[ 10  11 -24  10 -25   1  23  16 -11  -7 -14 -26  18  27 -13  30 -11 -17
  -6  -9  27  -3  -9  11   9  35  11 -28  -2 -63  -7 -90  33  19  -1  15
 -12  56 -10  16 -26  74]
k_643
[ 10 -55  24  23  34 -35  -6   6   8 -29 -32 -58   7  17 -32  38  12  -6
  -3  -7  16  18 -34 -17  13  14  15   0  31   8  -7  20  -6  18  -1 -11
  28  10  -4  31 -31   6]
k_315
[-13  17 -40  -3 -13   5 -11  -4 -11  22  -1 -40 -33  -4  -4   9   9   2
 -16  -7 -13  13 -19  50 -10   7   5   8  20 -29  38   2 -40  34 -11   9
   5 -23  15 -11  14  -9]
k_810
[-47  37  -3  12  -5  27 -14   5  16  16   9   7  -6 -21 -30 -14 -26  -4
  10 -70   9 -14 -45 -25  33   1 -10   1 -21 -42  41 -67   4 -33   5  17
 -12   7  47   2 -45 -37]
k_771
[ 12  11   4 -24 -25 -27   8   9   0   2 -24  13  -6 -35 -36  25 -17  13
  -8  26  33  -6 -31  -7  12  33   7 -18 -10 -40   1  12 -28  26 -10   2
   1   3  -5 -16  19 -23]
k_887
[ -6  22  14 -38 -34  -6   8 -10 -13  33   3 -17   9   1   9  16  20   3
  10   3 -28 -13 -38 -17   1 -30  13  31  19 -44  11 -31  -2  14  -6  11
   7  -8  17   6   5  15]
k_852
[ -9  25  15 -13   2  36  -5   3  13   3   1  27 -10 -39 -33  -5  -8   5
  -1   6  14  26 -10   8   8   8   3  -5 -29  47  29   1   9 -23 -18   6
  33 -10 -41 -10 -13 -13]
k_143
[ -4  31  30   6  -5  -1 -27 -30  20 -10 -27  -8 -10 -33 -37 -14 -12  16
  24   3   8  -2  11 -23  29   3 -17 -12 -19 -10   8 -12  -6  23  37   9
  35   9 -16  18  22  -8]
k_62
[ -9 -43 -33  12   0  -7  28 -33  -4  -3 -29 -22 -31  23   4   7   3  11
  51  24  69 -33 -53  39  20  27 -28 -10   7   6  -7  32 -14  -1  13  18
 -22  24  42  25  47   8]
k_141
[-24 -19 -32 -10 -12 -14  61 -42 -11  18 -12 -24 -28  -6 -11  13   1  53
   2  28 -18 -15 -17  -1 -14 -12   4  10 -40 -10   5   7 -15  24 -31 -11
 -10 -32  13  -5  39 -15]
k_771
[-13  40 -25 -16 -44   1 -16  19 -33 -17  -1 -27 -26 -16 -28  12  24 -13
  -6  -9 -27   2  17 -15 -19 -62   8  17  -8  36  48   1 -27  -7  63 -14
  -1 -40  31  19   2 -46]
k_852
[ 22  -2  35  17  -6  -5  17 -11 -42  -7 -39 -35  -1  18 -72  11   0  26
   0  -4  53   5  13  31 -14  59  -6 -21 -24   8  -2  77 -13 -29   1  31
  30  17  15  12  14  10]
k_771
[ -5  12 -13   0 -13   0 -17  13 -10  32  19  -1 -47  -3   4  29  -9  15
 -11 -23  -3 -72  -3  33  18 -10  12 -13  55 -39  27  -2  -6  14  -9  20
 -10 -15  59   0 -28 -56]
k_887
[-10  27 -49 -12 -33   2  28   7 -29 -15  -2 -53  10  23   2  -5  18 -38
 -13  -5 -35  17   8 -17 -35  -8 -13   7  22   1  -3  -7 -17  12  36 -28
   2 -13 -21 -35  15   1]
k_84
[-39 -24 -44  30  24  13  17  10 -19 -14 -60 -28   5  15   6 -59   2 -28
 -26  18 -36  33   4  12  19  -6 -31  43  22 -13  33  61  -9  38   6 -32
 -26 -42  38  15  23  -9]
k_62
[-16  -6 -48  12  32  -2  23  33  -6 -20  -6 -12   2 -19 -19  11   6  -7
 -10  19  33 -22   0  26  24  32 -36   9  43 -60  -2  37  14  70 -25 -12
 -29   6  37 -13   3 -13]
k_771
[-29   5 -16 -39 -25  13  -4   7 -32 -35  14   3  19 -17 -23  24   4 -30
 -10   6  23  16 -51  12  -2   0   7  14  25  -6 -17 -47  -4  58   9   2
 -35 -38  24 -10 -39 -26]
k_852
[ 24  43 -13  -3 -23 -52  -5 -12 -16  19 -34 -16 -37 -18 -48   7  -6  25
 -15 -11  20  13 -24  15  -1  22 -27  15   0   4  29  34 -39  28 -23  11
  42  36  20   5  20   5]
k_643
[ 24 -10 -21 -18 -29 -23  13  46   5  37 -12  39   8 -19   0  22 -22  26
  -3   4  32 -39  22  -3  21   9   8 -31  -6 -46 -11 -23  54  15  17   7
   0  -6   9  -3  -6 -30]
k_643
[ 11 -16  -2  22  30 -29 -61  18  -5  -6 -38  -5  -1   9  -8 -29 -29   7
  20   4  56  12 -33  46  26  20  -2   3  33  27 -23  23  21 -29 -59  -5
 -19  49  10  53 -29  -5]
k_62
[  0  25 -27 -43  -5 -29   6   4  39 -29  17  28 -17 -29   2  -9 -20  16
 -11  42  10 -30  57  11  -7  14   7 -34  -7  27 -16  25  13 -15 -27  -4
   1   4 -20 -20  65 -16]
k_62
[ 10  23 -18  29   3  36 -26  17 -12  14 -12 -49  -9  15 -38 -20  19   6
   2 -10  -3  50   1  25 -24 -30  -4  40  -3   4  26  -1 -58  40  -9  -9
 -24  16  16  -6  20   3]
k_852
[-11  -5  24 -10 -15  -1  36   0 -11 -12  12  -4  -2 -12   9  23 -18  -2
   5  19  40 -32 -38 -28  16  13   5  23  11  -8 -10 -27  28 -23 -11  23
  -6 -26  10   7  26  21]
k_141
[ 32  25  15   2  43   8  -6   8  57 -23  47  58  28 -48 -25  -3 -43  30
  14  29  59 -26  48  -2   0  18  23 -34  -3  38 -43 -18  25  -5 -64   2
  -4  74  -5 -25  -9  10]
k_143
[ -3   1  15 -41 -28 -16   4  38  10 -23 -14  -6 -24 -22 -31  45 -18   2
  -1  18 -18  -1  32 -20 -14 -25 -23  16  -6   6  27  14  19 -22  16  24
 -10  -9 -16  31   0  -7]
k_141
[-20   2 -35 -21  -2 -14  14  28  22   9  -5  12 -24 -11   6   5 -21  13
 -24  27 -10 -33  34  -3  -9 -43  -1  -7  23  21   8  19  -3 -37 -33   8
 -31  31  23  23  12  -1]
k_315
[  8 -46  -3  14   5 -16   9  18   0   6 -26 -20  -1  30  23   6  14  26
 -27   7 -11  21  30 -14  15 -19  13  15 -25 -11   1  -9   9  17   4   2
  11 -11 -13  34 -24 -23]
k_643
[-28  -6  -1 -27  30 -21  44 -23   9 -29  22 -21 -10 -10  15  33  -8  39
  -1  31  23   6  -2 -33  -2  -2  -1  53 -14  37   4 -20   2 -15 -39 -32
  -7 -27 -16 -24  14  -2]
k_143
[ -5   3  -3  14 -30   2 -30 -25  25  11 -37 -21 -50  57 -18 -24   0  17
  58   2 -11  12   4  50  -3   7  10 -14  -9 -27  22 -13 -25 -36   3  21
  -6  23  -6  43  66  19]
k_852
[-24  -3 -52 -21   1 -11   8 -29  -2 -10  11 -32  -3 -40  21  -2  -3 -11
  22   8   8 -32 -24 -11  24   3  -3  -3  -7  17   4  36 -23   5  36 -26
 -30 -50  14 -24  30 -47]
k_643
[ 29  10  19 -35  38   1 -41 -29  24 -51  58  37  36 -41  43 -47 -28  19
  12  17  35 -85  39 -39  36   9 -21 -23  -4  14 -12  23  24  11  40 -21
  -6   6 -12 -23  61 -61]
k_315
[-18 -14  -8 -14 -11  -1  22   7   0   1 -13 -17 -25  24 -33  10  27  19
   4  21  11  43 -51   2   4  16 -21  16   0  -1 -22  11  -9  36 -47   8
  38   3 -67  -4  10 -32]
k_810
[-16 -22  10 -23  -5  17  13  30 -30 -56 -19 -17  -5  34 -54  15  -2  15
  16  34  33  -6   7  27  10  15  -3  -8 -22 -34  45 -13   1  -5 -11  -8
 -15 -15 -41   5   6 -21]
k_473
[ 32  -1 -23 -20  -8 -10  30   8  -3  15  15 -19  15  14   3  23   2  38
 -14 -11 -10 -48  52 -31  -9 -27  33 -14  -7 -20  39   6  13 -28 -12   6
  -1  -3 -18  13   7  19]
k_315
[ 30 -13  -6   1 -32  -9   4   8 -14  35 -23 -11 -10 -21  36  15 -36 -16
   3  12  25 -27 -13  11  16  21  19 -19  34 -39 -27 -21   6 -40 -19  14
 -32  12  14  11  11  58]
k_643
[-11  29 -19   3  -2  13  10  28  -6  19 -33 -33  33  -1 -49 -17 -29  22
 -28  -2  -7  26  47  -9 -20   0 -10   8   3 -15   8 -10   7  27 -14   5
 -14  10  -4  -3 -11  -2]
k_143
[ 18  16   7   1  28  15  -1  -8  -2 -36  14 -45  24   3   8 -12  20   6
   8  12 -13 -15  16 -10  19  11   5 -30  16 -16 -73 -56  35  13 -30  -7
  37  75 -23   1 -42   1]
k_887
[ 11  12  21 -19 -40   9  15  -8 -34  36  29  48  -4 -15 -10 -20  -5   6
 -23 -41 -10 -58  -7  -1  -1   2  14 -36   8  -8  17  -7 -17 -54 -35  48
  26 -34  30 -16 -10 -24]
k_810
[-33  21  14  37  -8  21  15  11  22  27 -45   5  -2  18 -59 -32 -29  25
  33  22   8  13  21  10 -14  -1  16  -9 -58 -13  53 -10 -18 -42  18  15
  19  22  48   1  31   9]
k_473
[-19   3  -1 -21  -3 -11 -14  24 -18 -13  -2 -31   0  17  -2  17  -5   1
   2   8  -9  -1  12  18   5 -16  12  34  11 -14  27  -1  20  -2   4 -13
 -28 -42 -14   9   5 -14]
k_643
[ 32  20  46  20 -25 -13  18  36 -14 -55   1   0 -74  10 -86  31  18   8
 -15   1   5  -9  28  -1 -13 -23  -5  10  26  20  11  25 -22  -6 -40   6
  47  20   7  13  33 -16]
k_771
[  4  22   2 -30 -16 -10  23 -40   8 -37  22   9   0  11  -5  -9  38   3
   2 -14 -44  23   2 -29 -26 -36  19  12 -26  20   9   4 -28   3  13 -17
  31 -21 -26 -25  14  -8]
k_141
[ 22 -23  43  37  15  -9   6 -31   3   7   7  32 -35  33  -3 -22  10  29
  21 -28 -11  13  -6  31  15  17 -13  29 -13 -14  29  29 -27 -59 -59  17
  17   1  22  11   3   3]
k_143
[  2 -28  13  21  12   3 -15  18  21   9 -21 -30  -3  37 -37  28  -9  13
  -6  -7   4  11  25  -6 -19  16  19 -15 -19 -30  27 -21 -19  29  -7  20
  -7   0 -17   6   3  39]
k_473
[-21 -15  23 -20  22  35  -7 -38  53  13  17  41 -27  -2  67 -24 -20   7
  41  16  17 -24  -2 -35  25 -25 -22  14  -3  72 -21   1   1 -47  18   5
  -9   3   7  -3  31 -14]
k_887
[-11   5  -2 -30   5   2  -6  10   0 -15   1 -10 -18   4 -29   6  10   7
 -16 -12  -9 -49  32  22  13   8 -11 -30  -9 -17  34  26   1 -14  -8  22
   0   5   5   3  22 -17]
k_62
[ 12 -45 -15  37  22  23   2  -5   4   0 -11  11  10  55   8  -2  18  20
  23  20  20  22  30   3  -8 -39  22  16 -14  38  -9  29  10  52  44 -30
  -6 -16 -18  22   5  -7]
k_84
[  9  56 -10  11 -15 -13 -41  -6 -16   6   1  -2 -10   4  21 -18   3 -26
  14 -19   1 -17 -17  38  17   8  24  -7  54 -17 -18  14  22 -41  10 -21
   3  26  43  28   8  30]
k_852
[ -1 -37  -1 -47  42  11   1 -20  27   4   9 -13 -14 -13  28   8 -26  40
 -25  -7  12 -30  17  36  20  25 -12 -16  26 -14   5 -10 -13  11 -52 -12
 -14   8   3 -30 -17 -25]
k_852
[  0 -20   9  11 -22  -9  -1  -3   4   5 -31  42  -3  35  12   4 -21   8
  15  13  17  60  -7   8 -38   4  -1  24 -11  -1  -5 -31  10 -20   0  36
   0  38  10  26 -66  22]
k_141
[-17  23 -38 -32  -3 -10   7 -19 -20 -33   7 -16  -9 -36   2   8 -29  13
  -3 -18  24  10 -20   3   9  -4  -8  34 -25  24  27   5  -2 -41  -4 -17
 -44 -32  22  16  -8  -2]
k_141
[ 41  15  28  24 -48  21 -22  -1 -61 -24  25 -12 -30  19  -6 -21   0 -14
   1  -9 -34   2 -38  19   9 -22  34  33  -3 -18  15   1 -29 -42 -47  13
 -27 -24  12  40   0 -23]
k_887
[ 15   4 -17  20 -46 -37  30  43 -44   4  -2 -19   5  54 -21  -6  -8 -20
  -2   1  -5 -57 -20  12 -19  13  -8 -15   6 -20  64 -16  14 -39 -29  17
  -3  23  33  26  18  17]
k_473
[  4  -2   8 -35 -13 -26   1 -11  -2  -2  51  31  24 -15  44  -2  -7  13
 -24   5 -33 -34   6 -25  -1   0   9 -10 -52  -9  -1 -45  27 -30 -24  24
  13  -6 -17   9 -31 -30]
k_84
[-13  46  -2  -4 -27 -26  10  29  -5  -1   0 -20   7  -3  16 -11 -16 -40
 -27 -28  -5  25  -6 -11   4  -9   9  42  67  -4  27 -16 -41 -61 -35  12
 -11 -20  50   4 -35   5]
k_887
[-32 -20  10   5   3  -8  13   3  -4  15 -20   5  -1   9 -11   8 -22  29
  27  29  25 -39  21   4   7  33   3 -21  24 -13   6   6  59 -21 -29  32
  16 -36 -42  26 -24 -20]
k_771
[ 12 -13  35  37  -2   9   1  -8  -1   1 -13 -23 -22  29 -20   6   6   3
   0 -11  13  18 -59 -19  32  -8 -11  26   2  20   6   7 -26  22 -21   8
  16  28  -9  43 -19 -13]
k_887
[-11  25  11 -10 -25  47  16 -19  -9 -19 -12  27 -33  -7 -38 -36 -21   7
   2  13  -2  10  33   4 -15 -18   3  16 -23  45  44   2 -16  -9  18  18
  23 -50  24 -18  55 -10]
k_62
[ -6  25 -14  33   1   9   6 -17  29  27  13  37  26 -13   5 -40  21 -21
  21 -38   9  52 -45  23  12   3  16 -20 -20  15 -26 -72  -9 -30 -35   7
  18  12   2   4 -18  68]
k_810
[-41  29 -45 -43 -22  -3   9 -33 -18  30   3 -41   1  -4  49  14   7   1
   8  -1   3 -24   1  -6  22  -5  -1  13  21 -15   8  37  -9 -19  31  12
 -24 -40 -14   3  -5 -10]
k_643
[-51   6 -28 -35 -12 -56   3 -53  13 -15  37  30 -31  15   8  16  -9  11
  14  -2 -21 -38 -20   4 -22 -17  11  19 -10  34  -2  14  -9  -6 -13   2
 -50 -58  47  -2  51  -9]
k_62
[-36 -21   1 -19   3  17 -27  39   3 -20   6  24 -22  25  -4 -30   1  -1
  -6  -3  -6 -12   1 -16   6  13 -45   3 -21  -9  41  21   7 -25 -19  21
 -14 -10 -52  -3  -7 -99]
k_771
[-22   7  22  19  12  -8 -35 -17  32  11  -9  41 -12  21  15 -16  -6  -9
 -10 -27  -8  13  -7   0   1  16   8 -10   1 -16   5  18   0  -4  13 -12
   0   1 -12   0   1   6]
k_771
[-42   8 -28 -44 -21 -17  -2  13  -8 -17  -9  19 -44  34  19 -21  15  -8
  -4 -25 -14  -6  -6  45  15 -11 -39  35  42 -59  69 -16 -17 -13 -17   1
 -27 -54  22  -4  35 -35]
k_771
[  4  -6  31 -20   9  -8  -2  11  10 -35 -34   5  -7 -31 -63  -5   2   8
   2  10 -16 -23  19 -18  18  -9 -14 -23 -13 -19  26  36  -6   8  -7   3
  28  24   9  20  10 -29]
k_771
[-34  43   4 -29  -7  -3 -14 -11   2  -1  27  -8  11  -8 -11 -10  30  11
  39   6 -28  -7   7  14  -4 -47  19 -10 -40  37  -6  -2   5 -48  10 -11
   3 -25 -13   6  10 -13]
k_473
[-13   5  -1  -2  -4  -4 -18  10  -7 -13  29  -4  -7  30   2   3  -5  -6
 -35 -37  -5 -31   1  22   8 -11  19   6   7 -11  25  11  -4  -4   7   9
 -28 -14  62   8  -7 -43]
k_62
[ 36 -38  16  31  -7 -51   0  45   3  39 -20  28  16  24  15   6 -22 -11
  23  17  -8 -26 -44  -5  -2  24 -18  -9   7 -42  24 -44  55 -28 -69  16
   9  69  -3  44 -45  62]
k_473
[-14 -27  22  -8  20  -2   2 -12   4  -5  -8 -34 -26  37  23  14  38 -14
  -7  16 -49 -32  34  31 -25 -39  -1   7  89  -9 -22  -9 -24  52  21 -17
   8   1  62 -25  23  16]
k_852
[ 73 -53 -14  13 -14 -24  67  -5 -28 -29 -34  -1  10   8 -15   6 -18  40
  -4 -15  11  18  45  -9  25  -2  23  -5 -19  -7  -4  35  14 -52 -28 -10
  19   1  43  69 -42  17]
k_810
[  23    0  -40   -8   14  -12  -11   48    3  -25  -33  -36   25   -8
  -12  -39   22  -12    9    2  -27    2   51   22   18   36  -25  -24
   41 -114    4   75  -14   -8  -24  -10  -16   19  -43  -18    5  -31]
k_141
[ 16  27  -8   7  20   5 -35   3  20 -14  28 -25  29  23  31 -15 -13 -19
  11  12 -24  -2  46  59  -6  20 -20 -26  13   7 -21  14  27  -6 -15 -26
 -65  31 -75  13  18  49]
k_887
[  8 -17  44 -29  -9  19  -4  -6  18   7 -13  19   7  21  -9  -5 -32   5
 -10  -5  -2   2 -31 -30  -7  16   8  -5 -21 -20  13 -40 -17   8 -10  14
   4  25  -8 -26  -2 -11]
k_887
[ 24 -49 -21  18  16  -2 -31   0 -38  -5   4  -1 -22  16   9 -14   9  23
  10 -45  -4 -25   7   8  29  -2  -3   3 -22 -28   5   0   3 -28 -38  25
 -28 -36  51  51 -29 -10]
k_473
[-31  14  -1 -20  23  -3  26  -7  11 -13 -22 -20  20   0 -19  -7  14  32
  18  35  22   8  -1  17  13   1   7  21  20 -48  32 -14  -6  30 -36   0
  21  -3 -35 -13   4   3]
k_141
[-38  19  33 -54 -12 -15  34   2  38   8   2  13  45   3  12  35  -7  -2
  12  33 -27   7 -13 -38 -25 -29  51  15 -28 -19  11  -9  31 -43  23 -14
  -5   5 -24 -16  -4  34]
k_141
[-49 -15  12 -15 -13 -33  -1 -29  -5 -46  14  15  20   4  11 -54   4 -49
  42  18 -37 -42 -50  59  15  28 -12 -32   3 -17 -17 -12  -8 -67  -7   1
 -40 -17  64   5  37 -27]
k_852
[-28 -19 -21   5   8  -6  11  42 -12  23  -4 -51 -12  16 -19  67   3  34
 -16   3  21 -12  25 -18  -3 -13  21  20  -2 -38  11  -8   1   6 -20  23
 -33 -31  15  22 -34   8]
k_473
[ 16  54 -25 -10 -10   1  -7  32  -7  13  -2 -48 -14  23 -34  35  11  16
 -40  -9 -19  26  -2   6  -9 -23  15  13   4 -49  -6  32 -19  40 -43 -50
 -29  56 -51  -2   9  43]
k_473
[  3 -26 -23  20  -4 -38   6  18 -21 -12 -11 -16 -16   7  29  26  29 -21
  10 -10   9 -30 -13 -17  10  -7  22  -6  56 -55   2  -8 -18 -54  15 -12
   0   2  45   2 -38  -3]
k_315
[-17  51 -37  -7  -8  11  -7   0 -11  23  -9 -25 -35 -11 -26   3  -5  13
  13  -2  -1 -31 -14  -5  13 -14  -2  23  23 -25  11  15   5  37   5  -8
   4  12  25 -15  39  -9]
k_643
[-38  48 -34  -7  -9  42 -14  15  33  12  23   1 -69 -34  -9  26 -32   9
   1  23 -17   7  35  18   7 -21 -21  31  12  19  16   8  17  23 -13  22
 -16  -9 -24   5  -4 -23]
k_643
[ 37   4  -4 -26  -2  -3 -22  -2  -2 -21  -8 -31 -14   2 -13  13  -3  31
 -24   5  20  30  15 -12  10  -5  -2  22   1 -21  12  25 -50  39 -33   6
  14  37 -49  20 -18 -29]
k_84
[-25  -4  25 -19   1   4   0  -2  17 -11 -18 -14 -23  -1 -25  35 -19  23
  12  18  22 -30   9   6  -1  15   0 -26  32 -31  -4 -72  33  29  -4  28
  39  30  -1   0 -34 -15]
k_771
[-19  10  11 -27  45  40 -17  -1  18  -4  18   8   1  -6 -13 -32  -9   8
 -17 -10 -57 -24 -19   9  20 -15  18  12 -15 -29  -4 -15  14  23 -63 -17
 -23  10  30 -23  25  -2]
k_887
